Each row, then one of two labels for whether it has a hidden trait; a new part has new ones:
(in the rows, 128 means zero)
[124 133 117 128 132 137 104  98 160 141 139 149 126 117 146 132 140 127
 144 136 113 125 180 123 107 162 130 129 125 194 133 104  50 128 133 116
 142 124 124 139 109 130 126 122 129 118 134 123 146 114 121 148  79 123
 136 149 139 130 122 102 200 131 140 116 142  85 144 108 139 123 122 131
 139 133 132 123 116 100 119 128 126 186 129  84 134 124  82 130 123 134
 139 142 130 120 125 132 112 121 126 136 144 100 133 110 154]	(68)
[155 144  97 122 130 107 134 118 129 144 131 151 128 138 134 123 137 129
 130 131 115 119 137 125  95 117 149 132 126 225 139 133 151 133 145 165
 130 124 126 113 122 128 132 118 125 145 133 114 150 118 139 170  85 136
 127 104 139 128 121 109  75 118 140 121 108  99 154 138 121 125 132 121
 110 123 119 118 137 171 116 133   1 126 127  77 137  60 252 136 140  94
 140 131 140 136 121 142 117 135 121 148 129 132 114 121 188]	(68)
[138 141 108 125 136 123 144 120 145 138 127 120 118 139 124 122 128 129
 117 128 111 118 128 127  53 136 136 135 126 178 144 137 118 132 112 142
 120 126 127 115  97 133 137 120 129  96 133 119  99 106 114 134 103 118
 127 121 135 129 120  86 126 127 137 113 106 130 141 131 127 134 117 128
 152 134 123 129 141 182 133 121  11 158 124  75 145 141 255 132 175 118
 123 114 117 137 126 141 115 113 106 122 130 117  88 132 104]	(68)
[161 135 158 128 123 139 125 158  29 117 124 113 122 139 128 121 131 121
 133 128 154 137 101 136  66  54 134 131 126 186 142 139 120 128 172  82
 137 130 140 130 112 137 104 131 131 117 132 140 152 120 146 137 194 163
 131 145 113 127 128 100 129 102 110 131 170 126 106 126 125 117 141 114
 141 127 116 141 126 154 121 127  62  82 131  85 127  14 226 137 133 129
 138 146 144 137 135 112 102 117 115 139 137 165 135 153 188]	(68)
[126 128 150 135 132 154 113 124 117 113 120 130 134 134 133 129 125 123
 146 138 141 146 142 117  77 106 111 122 128 152 131  81 121 119 149  74
 140 129 132 131 114 130 117 128 129 103 125 128 153 112 128 103 152 117
 138 160 121 131 123  96 175 114 107 136 130  95 109 115 134 125 120 119
 125 134 126 135 108  92 116 137  76 140 127 123 110  84  86 129 129 147
 130 159 130 131 117 120  93 142 144 136 135 130 136 101 119]	(68)
[159 146  88 118 129 107 131 119 104 145 132 151 124 136 132 121 141 130
 135 128 116 113 131 130  80 109 156 133 126 240 144 123 141 135 150 163
 131 122 130 107 126 127 119 118 130 133 133 113 130 116 139 180  82 130
 128  94 140 129 120 109  77 110 144 114  95  89 157 147 122 122 132 123
 121 123 126 117 140 189 119 133   1 131 131  92 137  34 255 142 128  95
 144 129 142 140 123 150 109 131 116 145 132 124 126 120 200]	(68)
[118 121  78 127 136 140 113 112 155 120 129 146 160 143 122 130 123 127
 140 129 109 132 155 120 142 138 118 135 128 253 101 100 118 120  94 113
 114 128 129 141 101 124 126 134 129 112 130 118 127 121 128  88  74 122
 117 133 128 134 127 159  97 147 125 140 104 122 159 149 128 127 127 131
 164 129 131 136 125 131 122 135  20 108 132 188  95  10   4 118 118 131
 102 160 129 118 129 118 120 165 143 129 113 108 113  84  71]	(68)
[124 132 135 126 126 132 132  98 180 153 140 149 142 123 147 137 145 123
 121 141 129 139 177 129 169 169 111 130 127 204 116 115 161 132 136 123
 123 128 125 129 115 127 132 116 119 109 138 117 165 112 127 155  93 152
 137 148 151 129 125 110 169 134 119 125 170  79 107 106 134 137 121 132
 129 129 118 110 120 170 129 138  88 213 126  83 126 180  86 129 143 120
 139 142 114 114 117 124 104 117 152 146 145 123 130  93 139]	(68)
[131 127 136 119 121 110 138 122 136 151 141 106 111 105 136 133 145 131
 104 120 141 117 113 142 255 181 128 146 135 109 117 171 139 136 105 143
 131 131 131 138 158 129 151 129 127 139 126 125 135 139 139 150 142 152
 123 119 127 123 136 172 118 134 138 119 204 129 133 118 134 122 136 137
 105 124 128 119 127 125 150 112 243 146 130 140 148 217  18 136 129 111
 126 114 103 127 131 135 163  83 127 117 133 124 137 160 179]	(68)
[146 148 115 130 139 129 154 114 182 141 124 124 124 144 130 119 135 130
 111 129 108 117 139 121 124 144 125 139 126 128 136 143  93 131 113 137
 106 132 124 125 109 135 126 120 120  92 132 118 152 109 114 146 117 130
 129 131 129 129 120 104 144 123 130 118 137 147 134 128 129 141 117 129
 137 138 117 128 134 201 134 121  15 160 121  64 144 167 214 136 191 124
 109 118 113 135 124 127 115 108 109 131 133 124  94 139 123]	(68)
[124 137 127 123 128 131 131  97 195 155 140 149 136 124 149 136 147 124
 123 138 128 138 183 131 160 165 113 132 126 219 120 113 152 140 142 121
 121 128 125 122 106 127 136 114 121 110 138 118 156 112 125 156  90 137
 142 142 154 130 121 108 179 135 118 114 164  76 113 113 134 138 118 137
 130 131 122 116 121 172 127 135  76 220 128  75 130 165 115 135 158 115
 138 134 116 118 121 133  98 111 152 147 145 126 133  89 142]	(68)
[163 132 152 127 124 137 124 160  29 117 125 116 128 138 125 121 120 123
 136 129 161 135  96 136  50  56 136 129 127 206 143 139 137 128 177  87
 134 129 142 120 104 136 108 132 135 111 131 141 141 115 147 129 186 162
 130 140 111 128 131  96 130 101 110 130 150 125  97 126 126 115 141 113
 146 126 116 143 125 126 117 133  48  95 132  84 127  10 227 140 140 129
 142 148 149 139 136 119  99 115 110 138 137 162 138 150 174]	(68)
[150 140 138 133 130 133 142 129 126 126 125 137 128 156 130 124 129 124
 126 137 146 136 107 131  85  91 124 125 126 162 140 113 217 127 172 126
 112 129 128 116 121 130 112 121 124  93 129 121 169 118 134 153 156 130
 145 120 127 130 120 105 136 117 117 128 112 123 101 132 125 130 129 119
 114 127 126 126 134 161 118 141  17 122 129  91 124 111 214 135 133 123
 136 129 139 134 124 128 100 123 135 147 137 147 131 104 139]	(76)
[118 135 123 120 137 128 131 107 132 139 131 106 135 139 138 125 128 123
 113 136 137 131 132 118  99 173 108 145 136 213 119 143 167 125 109 120
 138 129 131 134  97 134 164 123 129  75 132 112 117  99 133 106 119 152
 119 156 131 130 124 111 118 134 129 131 162  94 143 115 134 125 121 130
 133 136 110 126 116 161 138 127   1 202 115 105 130 146 112 123 214 103
 138 143 100 130 105 132 112 111 147 116 126 107  83 119 101]	(68)
[134 143 121 129 134 124 154 121 185 136 121 121 120 141 125 121 128 129
 108 130 104 119 130 123 100 145 125 133 126 101 133 142 110 132 103 138
 113 130 118 123 108 133 137 118 118  97 132 124 132 116 110 128 113 116
 125 126 139 128 120  98 122 127 133 120 138 157 130 127 127 143 117 135
 146 136 113 129 135 201 135 120  41 166 119  93 145 177 235 133 200 128
 114 109 113 133 126 129 125 113 116 126 129 123  80 140 112]	(68)
[153 144  98 120 128 108 137 120 147 150 125 153 125 131 134 122 134 131
 126 133 110 115 141 127 110 122 150 127 125 181 129 134 128 135 136 182
 126 124 123 109 127 126 111 117 121 137 133 113 142 125 134 165  64 134
 128 102 147 128 120 103  88 120 143 120  92 113 160 137 119 132 131 130
 119 126 115 115 140 192 120 128  23 129 125  73 137 106 253 126 155 102
 136 122 138 140 121 141 116 138 125 148 124 136 106 121 206]	(68)
[111 131 118 118 131 113 135 119 128 148 136 135 153 141 128 128 119 120
 120 129 174 132 111 137 159 137 115 130 140 189 114 147 255 128 137 156
 121 127 132 128 114 125 146 126 134 126 126 104  96 120 145 120 170 159
 124 136 127 129 133 177  23 149 125 144 142 107 129 128 124 116 131 118
 108 123 128 117 139 168 129 135  56 146 122 178 106  73  49 113 133  88
 153 120 121 120 102 147 142 139 153 121 112 130 136 105  66]	(68)

Next part:
[129 138 136 124 129 102 125 133 119 118 145 111 120 115 137 126 134 134
 102 152 114 132 124 141 108 113 116 143  75 118 144 132 137 131 112 119
 134 132 115 119 128 125 134 100 128 128 114 136 135 140 134 129 134 133
  91 125 132 126 132 120 126 123 135 110 117 188 138 110  80 158 134 108
 109 106 123 128 107 115 109 132 136 110 141 128 136 121 109 131 129 130
 131 123 135 132 122 119 121 119 126 122 126 127 125  93 137 131  90 146
 150 149  88 116 118 135  65 150 126 127 107 108 157 104  79 127  90 136
 139 138 129 123 104 131  99 161 117 133 137 142 128 142 119 102 135 133
 117 124 139 125]	fiba
[116 141 120 140 176 127 110 114 116 123 108 110 131 123 103 134 138 124
 165  98 121 123 140 115 111 133 132 120 144 134 138 121 116 133 135 138
 129 117 126 127 139 119 118 142 102 148 119 125 115 117 152 137 114 133
 130 134 132 130 132 139 116 113 121 138 120 164 155 113 147 109 158 123
 123 131 129 132 118 102 126 127 115 122 125 159 132 160 121 118 128 117
 127 126 133 137 132 125 133 129 137 126  90 148 110 132 122 126 152 137
 121 130 113 180 126 133 123 115 155 113 129 138  86 131 132 124 124 135
 133 119 133 135 143 121 119 125 125 126 133 131 138 122 130 124 123 157
 128 140 112  71]	fiba
[167 209 128 123 109 100 160 153 152 118 112 111 115 115 233 122 159 119
 122 246 135 145 130 131 213 119 133 118 132 131 127 125 190 197 128 131
 165 130 132 113 123 143 124 128 122 181 116 134 114 134 218 124 131 156
  72 136 154 158 131 132 183 119 135 129 126 108 118 108 123 127 122 128
 121 127 123 132 111 132  95 160 188 110 123  98 129  99 107 127 175 133
 167 133 184 114 167 128 110 126 121 128 234 114 142 112 125 145 144 119
 129 118  71  92 117 155  76 144 119 130 119 126 139 101  62 156 124 160
 188 127 115 125 137 130  96 109 112 128 130 144 124 120 124 110 130 120
 136 120 126 244]	fov
[138 159 116 109  64 152 127 138 121 143 139 139 148 163 111 104 133 144
 226 184 115 121 165 100 141 151 180 126 223 129 155 127 155 158 116 116
 132  96 118 145 114 108 111 103  82 167 132 114 112 107 164 123 107 137
 169 146 133 144 131 159 145 119 101 122 112 195 111 138  93  91  92 150
 147 117 138 146 148 157 170 141 160 138 133  77 135  82 143 104 127 100
 129 140 127  87 120 150 149 130 108 123 144 109 128 123 132 125 218 144
 133 156 149  82 132 132 166 123  94  98 118 119  61 156 158 127  95 132
 143 112 100 138 130 117 144 155 128 121 135 111 112 141 146 137 129 115
 150  99 146 197]	fiba
[104 111 116 113 106 120  97 113 134 107 117 104 129 103 161 112 149 126
  95  76 115 131 134 114  74 122 104 103  53 133  99 116 106 174 131 126
 148 117 129 126 121 113 115 125 101 189 119 122 109 116 180 125 109 115
 126 108 138 162 132 120 118 112 117 132 119 125 116 113 139 101 107  92
  88 129 126 124 119  69 104 116 114 114 125 115 129 100 108 114 152 117
 142 109 154 103 142 104 119 122 114 126  62 117 104 137 117 130  36 116
 117 105 110 101 124 140 108  86 114 103 125 128  79 126  93 133 116 144
 167 118 105 131 135 121 120 125 117 124 110 123 123 119 125 120 123 122
 102 115 115  85]	fiba
[119 131 126 130 129 130 119 120  94 101 112 125 139  94  24 127  89 134
  58 112 134 117 116 126 110 132  95 124  19 139 136 122 130  78 135 143
  66 124 134 121 130 120 119 143 112  12 120 128 108 123  28 134 126 128
 128 111 104  44 132 103 105 138 128 139 127 149 130 120 152 112 131  86
  78 132 128 112 116  57 129 129 134 129 119 132 132 130 122 118  90 123
  89 102  83 133  96  94 125 128 127 126  84 130 110 133 128 105  29 127
 122 128 114 131 124  82 124 111 129 119 131 132 122 130 121 102 133 113
  95 119 129 136 143 122 122 129 123 124 130 135 130 125 136 127 124 143
  93 126 110 114]	fiba
[145 161 125 121 123 136 154 151 107 106 112 144 127  98  77 128 122 119
  74 234 112 123 112 125 146 137  92 132  48 114 133 131 169  88 107 113
 120 126 113 121 127 132 123  85 134 104 132 129 129 125 106 127 119 139
 140 114 120 105 125 112 146 111 128 106 110 121 128 132  69 140 121  95
  88  88 131 118 127  90 132 140 164 143 122 119 130 120 133 123  96 136
 105 108 107 119 117 105 144 131 124 122 177 126 141  84 129 120  35 133
 126 129 137 112 126 125 137 145 126 128  92 110 137 139 153 116  90 121
 103 126 131 134  86 121 139 122 136 126 132 133 126 127 130 137 122 129
 101 126 120 189]	fiba
[127 144 121 129 133 137 128 131 123 184 103 130 137 197 125 123 133 124
 255 153  96 130 177 120 118 139 255 133 255 104 140 122 152 117 101  96
 131 120 104 119 125 113 121  78 132 163 138 123 117 113 147 129 113 128
 139 180 128 130 130 172 133 115 124 100 103 153 122 132  54  95 125 192
 245  79 132 158 128 255 153 132 145 132 121 115 131 123 144 121 128 126
 118 194 128 122 129 222 143 127 125 116 121 129 119  85 131 129 255 134
 126 132 133 144 131 134 130 127 129 121  90 103 111 127 174 122  80 133
 128 117 131 141  83 121 136 121 131 124 131 131 126 128 128 132 122 141
 178 128 120 152]	fiba
[142 167 129 124 126 128 146 149 120 122 115 134 140 117 127 123 129 125
 108 184 137 128 125 134 129 139 118 122 106 138 124 123 169 127 144 151
 129 131 138 123 123 141 126 154 135 148 122 130 121 132 136 129 131 136
 130 127 130 118 129 122 150 149 135 145 136 128 118 124 176 137 119 118
 112 149 132 125 123 108 134 152 179 135 127 116 132 125 126 129 123 135
 126 126 128 126 132 122 136 134 121 131 193 124 145 143 123 127  98 123
 119 123 133 107 126 131 126 100 123 138 167 138 156 134 121 119 148 128
 124 132 117 129 161 128 131 114 133 128 130 140 127 122 131 129 124 128
 121 119 121 214]	fov
[131 135 136 135 138 126 135 130 124 117 125 123 124 107 101 127 129 138
  99 137 121 130 117 147 131 131 100 128  71 127 138 126 136 132 127 127
 125 141 118 127 135 141 136 115 157 139 131 140 136 146 133 131 138 132
 126 115 131 127 131 116 133 163 146 126 123 151 138 123 127 147 130 107
 101 121 130 127 125  97 130 133 139 125 134 141 131 144 124 139 129 140
 119 114 131 135 125 112 127 127 130 125 126 130 129 116 135 129  78 133
 132 134 125 168 128 126 127 138 131 131 121 123 167 134 120 127 119 126
 128 138 133 130 125 136 124 153 121 141 132 147 128 132 132 127 128 134
 113 128 134 140]	fiba
[125 136 130 129 123 106 119 121 115 108 135 105 125 102  81 120 127 144
  85 109 126 120 118 128 124 118  90 133  42 126 154 134 118 115 117 120
 117 129 123 118 127 127 132 110 122 134 115 133 126 131 122 129 130 131
 104 106 128 129 134 111 133 156 132 119 118 183 123 110  98 146 121  92
  70 119 122 117 115  64 100 132 124 108 135 125 132 120 113 124 110 124
 111 107 114 119 109  94 123 121 123 123 108 128 122 128 134 123  51 152
 145 143 103 116 121 126  89 132 127 130 121 119 116 109  80 122 102 120
 104 134 127 126 128 127 115 147 113 133 136 142 127 136 122 117 137 139
 100 124 140 121]	fiba
[131 146 117 133 123 170 138 135 148 147 124 147 150 145 199 125 160 135
 190 156 147 142 147 103 133 154 172 130 224 143 133 124 134 184 146 141
 164 100 136 134 127 106 113 165  96 238 137 112 126  96 216 127 101 131
 173 155 149 178 125 150 139 111 107 151 138 150 128 144 177  76 125 157
 157 164 135 135 148 166 162 133 146 152 131 125 130 123 146 111 177 119
 158 150 168 131 171 152 148 141 120 131 142 123 126 155 130 141 216 138
 128 140 167 115 137 162 182 136 129 112 152 152  75 169 180 136 152 157
 175 107 127 140 157 117 149 136 150 120 132 101 126 129 136 149 128 127
 151 128 127 159]	fov
[137 141 111 143 148 120 144 137 126 111 147 112 119 101 148 141 133 132
  56 161 139 136 111  88 148 119  86 141  39 132 160 147 160 115 140 134
 125  75 124 112 135  84 107 137  77 136 133  92 157  44 129 129  98 135
  94 113 130 115 119 108 135  73  77 139 128 199 134 121 149  68 131  91
  83 134 122 117 114  76 120 134 150 116 129 132 130 138 126  90 126  95
 119 118 132 148 130 105 128 124 129 132 166 141 141 115 148 130  40 163
 144 151 107 148 119 132 107 173 135 111 131 131  87 113 105 124 140 130
 133 101 137 124 135 108 121 147 125 108 133  86 133 144 124 122 142 139
 106 132 155 155]	fiba
[ 96 111 125 134 150 127 105 113 164 118 159 117 127 116 255 131 172 148
 100  68 128 151 127 121 117 129 120 132  92 128 149 124 110 233 122 122
 194 125 123 132 130 124 125 123 119 249 122 131 146 122 255 130 130 123
 133 119 173 220 132 117 108 129 128 125 120 223 153 121 120 139 143 115
 110 123 133 126 123 111 118 116 107 121 145 152 132 156 122 124 204 117
 177 116 228 145 178 115 128 128 136 128  78 139 108 120 141 151  75 158
 151 176 120 142 124 193 123 140 134 121 127 129 145 129 106 162 112 166
 213 131 134 126 125 125 128 162 124 126 141 129 134 149 126 125 134 145
 111 127 151   4]	fov
[123 129 142 115 114 125 130 121 115 122 112 116 127 123 106 123 119 131
  98 103  94 124 115 157 110 121 117 139 128 118 144 134 131  90 103  93
 107 150 109 111 114 139 132  86 148  95 120 144 143 160  94 122 148 122
 105 133 118 106 138 134 115 141 152  97 103 145 106 118  57 149 107 127
 123  96 125 123 113 112 136 126 127 129 129  99 132  95 128 137 102 144
 101 125 114 114 116 126 133 123 115 122  98 110 124  82 143 123 127 152
 140 157 117 107 120 115 101 168 121 141  93 105 165  95 120 121  95 120
 104 142 123 129  74 129 117 154 115 137 137 150 121 141 123 123 134 119
 120 125 128 118]	fiba
